Below are the code and all the weights of a small trained network. Each question names an input and a target symbol and asks about switching units off, where a switched-off unit gives its printed mean instead of its output.

import numpy as np


def w(rows, s, z=0):
    codes = np.array(rows[::2]) - 128.0
    scale = np.full(codes.shape[1], s)
    scale[-1] = z or s
    return codes * scale


def norm(h):
    return h / np.sqrt((h * h).mean(-1, keepdims=True) + 1e-5)


def f(y):
    return np.maximum(y, 0)


def softmax(a):
    e = np.exp(a - a.max(-1, keepdims=True))
    return e / e.sum(-1, keepdims=True)


def log_softmax(a):
    a = a - a.max(-1, keepdims=True)
    return a - np.log(np.exp(a).sum(-1, keepdims=True))


def net(x, mask):
    ids = ['ΔΠΣΨελμ'.index(c) for c in x.split()]
    T = len(ids)
    res = E[ids] + P[:T]
    u = 0
    for l in range(3):
        q, k, v = (norm(res) @ M[l].T for M in (Q, K, V))
        z = softmax(np.where(np.tri(T) > 0, q @ k.T / 2**0.5, -1e9)) @ v
        res = res + np.where(mask[u], z, O[l][:, -1]) @ O[l][:, :-1]
        u += 1
        y = f(norm(res) @ A[l][:, :-1].T + A[l][:, -1])
        res = res + np.where(mask[u : u + 4], y, B[l][:, -1]) @ B[l][:, :-1]
        u += 4
    return log_softmax(norm(res)[-1] @ U[:, :-1].T + U[:, -1])


Q, K, V, O, A, B = {}, {}, {}, {}, {}, {}
E = w([
[155,113,204,76,212,133,127,146,199,99,139,143],'Δ',
[129,91,61,132,87,27,38,254,138,151,195,136],'Π',
[77,189,232,125,100,238,85,99,104,165,158,107],'Σ',
[220,97,178,182,176,157,184,92,143,149,180,112],'Ψ',
[129,36,149,124,155,231,209,121,94,75,67,94],'ε',
[121,147,68,101,113,128,169,121,110,168,148,110],'λ',
[151,126,166,229,91,102,188,145,166,29,101,101],'μ',
],0.0072)
P = w([
[160,95,148,73,240,148,72,96,13,157,4,8],'0',
[190,154,91,26,148,129,120,85,41,129,104,82],'1',
[149,156,121,49,214,101,161,118,6,71,133,102],'2',
[164,153,153,104,185,148,208,199,31,66,131,129],'3',
[152,168,148,137,194,172,210,220,106,73,154,144],'4',
[149,147,138,119,219,130,236,205,112,78,181,180],'5',
[126,191,133,142,186,159,234,235,128,84,209,193],'6',
[84,135,98,154,225,166,191,246,147,41,195,151],'7',
[115,177,87,184,210,167,251,237,148,94,209,102],'8',
],0.0029)
Q[0] = w([
[225,106,194,157,185,146,153,148,73,18,201,55],'0.h0',
[88,147,163,92,230,172,238,184,183,125,253,37],'0.h0',
],0.0047)
K[0] = w([
[141,188,38,63,80,82,88,210,93,117,213,235],'0.h0',
[145,89,144,194,111,74,46,253,183,137,204,220],'0.h0',
],0.0046)
V[0] = w([
[33,174,181,60,134,76,106,218,142,128,143,167],'0.h0',
[191,164,253,92,185,167,188,128,136,145,194,165],'0.h0',
],0.003)
O[0] = w([
[66,184,72,43,93,152,103,135,186,97,165,42,189],'0.h0',
[252,199,38,186,143,192,27,176,121,133,90,142,249],'0.h0',
],0.0041,0.0015)
A[0] = w([
[16,159,142,88,46,230,120,100,115,41,88,98,249],'0.n0',
[134,112,14,179,108,46,78,189,77,253,111,139,189],'0.n1',
[111,108,138,192,137,147,180,93,159,81,151,144,43],'0.n2',
[149,225,160,72,132,174,222,77,105,121,105,149,237],'0.n3',
],0.0031,0.0018)
B[0] = w([
[120,137,147,163,151,121,204,97,179,149,170,212,210],'0.n0',
[3,25,184,153,167,51,130,182,107,170,109,88,195],'0.n1',
[106,104,142,168,139,127,146,71,157,118,98,129,167],'0.n2',
[102,94,93,167,146,142,137,171,119,114,47,142,252],'0.n3',
],0.005,0.0041)
Q[1] = w([
[92,99,131,216,118,68,143,162,183,19,95,144],'1.h0',
[148,146,157,163,9,71,2,125,165,105,66,123],'1.h0',
],0.0043)
K[1] = w([
[96,47,134,146,48,77,2,230,112,140,169,144],'1.h0',
[189,94,250,201,158,152,28,117,100,66,67,88],'1.h0',
],0.0035)
V[1] = w([
[178,142,165,154,152,181,114,43,143,81,4,143],'1.h0',
[88,92,197,119,130,92,64,158,83,143,123,119],'1.h0',
],0.004)
O[1] = w([
[100,191,228,99,176,135,145,98,110,25,120,34,73],'1.h0',
[168,254,105,106,63,78,57,71,156,198,99,69,254],'1.h0',
],0.005,0.0012)
A[1] = w([
[200,135,76,112,185,156,83,166,236,86,113,170,1],'1.n0',
[191,152,156,81,110,56,1,147,176,119,101,89,82],'1.n1',
[146,108,80,141,167,69,184,146,130,64,155,53,162],'1.n2',
[123,118,24,205,56,63,68,208,87,152,55,73,95],'1.n3',
],0.003,0.00075)
B[1] = w([
[125,202,78,134,127,224,235,128,178,163,67,128,203],'1.n0',
[93,179,3,85,70,37,199,161,182,40,189,73,168],'1.n1',
[68,178,195,172,136,173,88,79,186,124,133,148,254],'1.n2',
[127,238,249,116,168,29,68,111,146,153,49,119,254],'1.n3',
],0.0035,0.0025)
Q[2] = w([
[253,170,65,37,18,172,44,47,65,99,160,107],'2.h0',
[159,118,104,119,90,69,49,130,91,210,76,139],'2.h0',
],0.0045)
K[2] = w([
[194,127,245,67,254,159,69,103,48,110,69,32],'2.h0',
[198,118,202,73,137,208,187,30,138,99,126,58],'2.h0',
],0.0042)
V[2] = w([
[104,33,189,36,198,136,50,202,2,123,122,35],'2.h0',
[100,97,52,83,176,214,245,8,149,185,129,119],'2.h0',
],0.0034)
O[2] = w([
[83,79,64,99,129,122,117,197,133,195,224,135,120],'2.h0',
[140,144,105,116,124,183,100,203,3,37,79,199,3],'2.h0',
],0.007,0.00052)
A[2] = w([
[106,173,73,162,91,145,194,75,222,100,178,185,193],'2.n0',
[134,88,130,87,106,108,153,58,212,177,198,88,5],'2.n1',
[95,99,105,71,96,58,96,190,140,169,246,51,143],'2.n2',
[95,124,228,94,107,134,1,143,128,152,169,133,84],'2.n3',
],0.0046,0.0015)
B[2] = w([
[143,85,109,189,226,101,198,206,158,191,113,50,254],'2.n0',
[89,59,71,157,162,114,86,196,151,221,87,130,174],'2.n1',
[163,49,102,119,55,75,214,89,255,156,181,98,218],'2.n2',
[81,127,84,153,67,191,155,64,137,240,191,106,164],'2.n3',
],0.0046,0.0041)
U = w([
[70,225,164,143,93,201,98,84,116,174,183,135,152],'Δ',
[64,61,104,116,152,63,147,132,156,204,193,87,97],'Π',
[159,222,73,33,169,136,88,153,200,85,120,97,50],'Σ',
[130,136,93,107,108,116,126,62,161,102,187,175,20],'Ψ',
[253,127,150,190,189,111,35,138,63,167,141,163,105],'ε',
[76,51,140,94,133,164,148,162,69,76,100,203,249],'λ',
[123,186,244,152,101,68,158,28,174,67,66,121,118],'μ',
],0.0044,0.0012)

Each question gives the input, a string of symbols that net reads in full, and the target symbol t.
The units are the heads (2 rows each of Q, K, V and O) and the neurons (one row each of A and B). Each row of codes is followed by its name. A weight is (code - 128) times the scale printed after its matrix; where a second scale follows, it is the last column's (O, A, B and U).
mask holds one flag per unit, layer by layer, with each layer's heads first. A switched-off unit (its flag False) gives its mean, the last column of its rows in O or B, instead of its output. The means were averaged over made-up inputs and are rounded, as every weight is.
A unit's drop is (log p(t) with every unit on - log p(t) with that unit switched off) / (log p(t) with every unit on - log p(t) with every unit switched off).
The circuit of an input: a set's keep is (log p(t) with only the set's units on - log p(t) with every unit switched off) / (log p(t) with every unit on - log p(t) with every unit switched off). Starting from the 12 units with the biggest drops (on a tie, the unit counted first), units are removed one at a time, each time the one whose removal leaves the highest keep (on an exact tie, the one counted first), for as long as the keep stays at least 0.8.
units of the circuit, in order: the units of the circuit, biggest drop first
k most important neurons: the k neurons with the biggest drops, biggest first
k most important neurons of layer l: the k neurons of layer l with the biggest drops, biggest first
drop of u: that unit's drop, to one decimal
input μ Π ε, target Π: units of the circuit, in order => [2.h0]
input μ Π ε λ μ μ Δ μ Σ, target μ: units of the circuit, in order => [2.h0; 1.h0]
input Ψ μ Π λ Ψ, target λ: units of the circuit, in order => [0.h0; 1.h0; 2.h0; 0.n0]
input Ψ Ψ μ Π μ Δ Ψ Σ Ψ, target μ: units of the circuit, in order => [1.h0; 2.h0; 0.h0; 0.n0]
input Π μ ε, target μ: units of the circuit, in order => [1.h0; 2.h0]
input Δ Π Ψ Σ μ Π μ Σ, target μ: units of the circuit, in order => [1.h0; 2.h0]
input Π ε Σ λ Δ ε Σ, target λ: 2 most important neurons => [0.n0; 1.n3]
input λ ε Ψ, target ε: units of the circuit, in order => [0.h0; 2.h0]
input Σ Δ Δ, target Σ: units of the circuit, in order => [0.h0; 1.n1]
input Π λ Σ Δ Ψ Δ, target λ: units of the circuit, in order => [0.h0; 2.h0; 0.n0; 1.n3]
input Σ λ Ψ λ, target ε: 2 most important neurons => [1.n3; 0.n1]
input Ψ ε λ ε λ λ μ λ, target μ: 2 most important neurons => [0.n1; 1.n3]
input μ ε ε ε Δ Ψ Π Ψ λ, target λ: units of the circuit, in order => [1.h0; 2.h0; 0.h0; 1.n3]
input λ μ ε ε Π λ ε Σ, target λ: most important neuron => [0.n0]
input λ μ λ, target μ: 2 most important neurons => [1.n3; 0.n1]
input ε μ λ μ Π ε ε μ Ψ, target μ: 2 most important neurons => [0.n0; 0.n3]
input ε λ μ λ Π Σ Δ Δ Σ, target Π: 2 most important neurons => [2.n0; 2.n1]
input λ Δ Δ Π μ Δ, target μ: 2 most important neurons of layer 0 => [0.n0; 0.n3]
input λ λ Π μ μ λ μ Π, target μ: 2 most important neurons of layer 0 => [0.n1; 0.n0]
input Ψ ε Π μ Δ Ψ λ ε Ψ, target λ: most important neuron of layer 1 => [1.n3]
input Π Ψ Σ Ψ Δ ε λ Σ Δ, target λ: drop of 2.h0 => 0.7
input ε Δ λ Π Ψ μ Ψ Ψ ε, target μ: drop of 0.n3 => 0.0
input Ψ Ψ Ψ λ Π Ψ Δ Σ, target Π: drop of 2.h0 => 0.4
